Here is a tiny trained network, its code and every weight. The questions are about switching its units off for an input and a target symbol, where a switched-off unit gives its printed mean instead of its output.

import numpy as np


def w(rows, s, z=0):
    codes = np.array(rows[::2]) - 128.0
    scale = np.full(codes.shape[1], s)
    scale[-1] = z or s
    return codes * scale


def norm(h):
    return h / np.sqrt((h * h).mean(-1, keepdims=True) + 1e-5)


def f(y):
    return y / 2 * (1 + np.tanh(0.7978845608 * (y + 0.044715 * y**3)))


def softmax(a):
    e = np.exp(a - a.max(-1, keepdims=True))
    return e / e.sum(-1, keepdims=True)


def log_softmax(a):
    a = a - a.max(-1, keepdims=True)
    return a - np.log(np.exp(a).sum(-1, keepdims=True))


def net(x, mask):
    ids = ['αγδζημφ'.index(c) for c in x.split()]
    T = len(ids)
    res = E[ids] + P[:T]
    u = 0
    for l in range(2):
        r = norm(res)
        for j in range(2):
            rows = slice(2 * j, 2 * j + 2)
            q, k, v = (r @ M[l][rows].T for M in (Q, K, V))
            z = softmax(np.where(np.tri(T) > 0, q @ k.T / 2**0.5, -1e9)) @ v
            o = O[l][rows]
            res = res + np.where(mask[u + j], z, o[:, -1]) @ o[:, :-1]
        u += 2
        y = f(norm(res) @ A[l][:, :-1].T + A[l][:, -1])
        res = res + np.where(mask[u : u + 8], y, B[l][:, -1]) @ B[l][:, :-1]
        u += 8
    return log_softmax(norm(res)[-1] @ U[:, :-1].T + U[:, -1])


Q, K, V, O, A, B = {}, {}, {}, {}, {}, {}
E = w([
[139,10,148],'α',
[139,32,207],'γ',
[93,95,53],'δ',
[134,173,95],'ζ',
[137,179,112],'η',
[114,110,4],'μ',
[119,45,217],'φ',
],0.0023)
P = w([
[132,160,128],'0',
[113,58,133],'1',
[116,132,138],'2',
[204,122,128],'3',
[107,93,126],'4',
[89,159,120],'5',
[179,149,161],'6',
[108,110,129],'7',
[88,167,135],'8',
[139,2,136],'9',
[103,113,116],'10',
[76,155,155],'11',
[144,157,153],'12',
],0.018)
Q[0] = w([
[165,138,131],'0.h0',
[173,92,72],'0.h0',
[254,186,121],'0.h1',
[221,75,105],'0.h1',
],0.0089)
K[0] = w([
[110,137,59],'0.h0',
[33,176,128],'0.h0',
[129,65,255],'0.h1',
[135,9,114],'0.h1',
],0.0069)
V[0] = w([
[1,135,152],'0.h0',
[122,78,174],'0.h0',
[157,105,127],'0.h1',
[63,89,131],'0.h1',
],0.0066)
O[0] = w([
[175,164,255,239],'0.h0',
[110,165,137,215],'0.h0',
[119,118,126,2],'0.h1',
[144,113,172,119],'0.h1',
],0.008,0.00083)
A[0] = w([
[156,58,140,8],'0.n0',
[104,104,77,3],'0.n1',
[249,121,118,65],'0.n2',
[108,123,163,1],'0.n3',
[121,177,102,199],'0.n4',
[207,147,159,129],'0.n5',
[89,104,121,220],'0.n6',
[161,173,134,19],'0.n7',
],0.012,0.0024)
B[0] = w([
[134,103,147,186],'0.n0',
[52,117,217,127],'0.n1',
[217,78,135,222],'0.n2',
[105,143,84,128],'0.n3',
[194,57,156,197],'0.n4',
[150,93,205,223],'0.n5',
[255,19,211,251],'0.n6',
[162,147,183,135],'0.n7',
],0.0044,0.003)
Q[1] = w([
[61,23,223],'1.h0',
[11,180,120],'1.h0',
[119,4,254],'1.h1',
[125,160,211],'1.h1',
],0.0074)
K[1] = w([
[182,231,101],'1.h0',
[24,183,179],'1.h0',
[160,82,2],'1.h1',
[115,150,227],'1.h1',
],0.0077)
V[1] = w([
[172,227,60],'1.h0',
[87,1,169],'1.h0',
[151,152,98],'1.h1',
[91,39,189],'1.h1',
],0.0086)
O[1] = w([
[30,163,24,150],'1.h0',
[231,1,215,92],'1.h0',
[154,56,51,109],'1.h1',
[43,106,118,251],'1.h1',
],0.0065,0.0024)
A[1] = w([
[73,81,156,138],'1.n0',
[122,82,188,80],'1.n1',
[102,107,130,136],'1.n2',
[197,68,85,152],'1.n3',
[216,163,18,119],'1.n4',
[190,90,159,164],'1.n5',
[106,159,122,253],'1.n6',
[157,53,10,147],'1.n7',
],0.012,0.0051)
B[1] = w([
[141,166,142,254],'1.n0',
[125,98,141,218],'1.n1',
[131,170,114,167],'1.n2',
[174,166,74,189],'1.n3',
[248,134,205,147],'1.n4',
[122,71,82,241],'1.n5',
[154,116,93,216],'1.n6',
[153,143,185,204],'1.n7',
],0.013,0.0048)
U = w([
[160,78,87,168],'α',
[99,107,198,29],'γ',
[129,210,138,4],'δ',
[77,161,37,136],'ζ',
[60,146,40,113],'η',
[244,185,134,220],'μ',
[84,69,163,85],'φ',
],0.011,0.0026)

Each question gives the input, a string of symbols that net reads in full, and the target symbol t.
The units are the heads (2 rows each of Q, K, V and O) and the neurons (one row each of A and B). Each row of codes is followed by its name. A weight is (code - 128) times the scale printed after its matrix; where a second scale follows, it is the last column's (O, A, B and U).
mask holds one flag per unit, layer by layer, with each layer's heads first. A switched-off unit (its flag False) gives its mean, the last column of its rows in O or B, instead of its output. The means were averaged over made-up inputs and are rounded, as every weight is.
A unit's drop is (log p(t) with every unit on - log p(t) with that unit switched off) / (log p(t) with every unit on - log p(t) with every unit switched off).
The circuit of an input: a set's keep is (log p(t) with only the set's units on - log p(t) with every unit switched off) / (log p(t) with every unit on - log p(t) with every unit switched off). Starting from the 12 units with the biggest drops (on a tie, the unit counted first), units are removed one at a time, each time the one whose removal leaves the highest keep (on an exact tie, the one counted first), for as long as the keep stays at least 0.8.
units of the circuit, in order: the units of the circuit, biggest drop first
unit that matters most: the unit with the biggest drop
k most important neurons: the k neurons with the biggest drops, biggest first
k most important neurons of layer l: the k neurons of layer l with the biggest drops, biggest first
heads that matter: for each layer, one digit per head in row order, 1 if its drop is at least 0.15 and else 0, layers parted by /
input η φ γ δ φ φ δ, target α: unit that matters most => 1.n5
input γ φ ζ, target φ: units of the circuit, in order => 1.n3, 1.n4
input ζ α φ μ φ γ γ φ δ ζ φ η μ, target α: units of the circuit, in order => 1.n5, 1.n0
input η α ζ ζ η α μ γ η α δ, target η: units of the circuit, in order => 1.h0, 0.n1
input ζ φ δ, target η: 2 most important neurons => 0.n6, 1.n4
input μ ζ γ δ γ ζ η μ, target μ: units of the circuit, in order => 0.h0, 1.h1, 1.n7, 1.n3
input ζ η μ η η, target ζ: 2 most important neurons => 0.n2, 0.n6
input η α μ ζ η φ α, target α: units of the circuit, in order => 1.n5, 1.n0
input η α α, target ζ: heads that matter => 01 / 10
input μ φ ζ α μ μ μ ζ γ μ α, target μ: 3 most important neurons of layer 1 => 1.n7, 1.n3, 1.n0
input δ φ δ φ η, target δ: 2 most important neurons => 0.n6, 0.n4
input η γ ζ δ φ, target η: units of the circuit, in order => 1.h0, 0.h1
input δ δ δ δ η η δ γ φ φ α, target δ: 2 most important neurons of layer 0 => 0.n5, 0.n2
input μ φ α γ μ, target μ: units of the circuit, in order => 1.n7, 1.n3
input γ φ φ η ζ μ ζ φ φ δ γ, target γ: unit that matters most => 0.n4
input ζ η φ γ ζ η μ γ ζ, target ζ: heads that matter => 10 / 00
input μ α η δ φ φ φ ζ φ ζ γ, target μ: 2 most important neurons of layer 0 => 0.n6, 0.n5
input μ ζ η φ η φ ζ φ, target μ: 4 most important neurons => 0.n6, 1.n7, 1.n3, 0.n4
input γ ζ α η γ γ, target α: units of the circuit, in order => 1.h0, 1.n5
input φ γ γ, target γ: units of the circuit, in order => 1.h1
input φ μ γ φ ζ η α η α, target ζ: heads that matter => 00 / 00
input ζ μ ζ φ δ, target ζ: 2 most important neurons => 0.n6, 0.n2
input η φ μ φ δ α α ζ φ ζ φ, target η: 3 most important neurons of layer 0 => 0.n6, 0.n2, 0.n5
input μ α φ δ α, target μ: 2 most important neurons => 1.n7, 0.n6
input η ζ α φ δ ζ α φ ζ μ γ γ, target η: heads that matter => 00 / 10
input α φ η, target α: heads that matter => 01 / 10
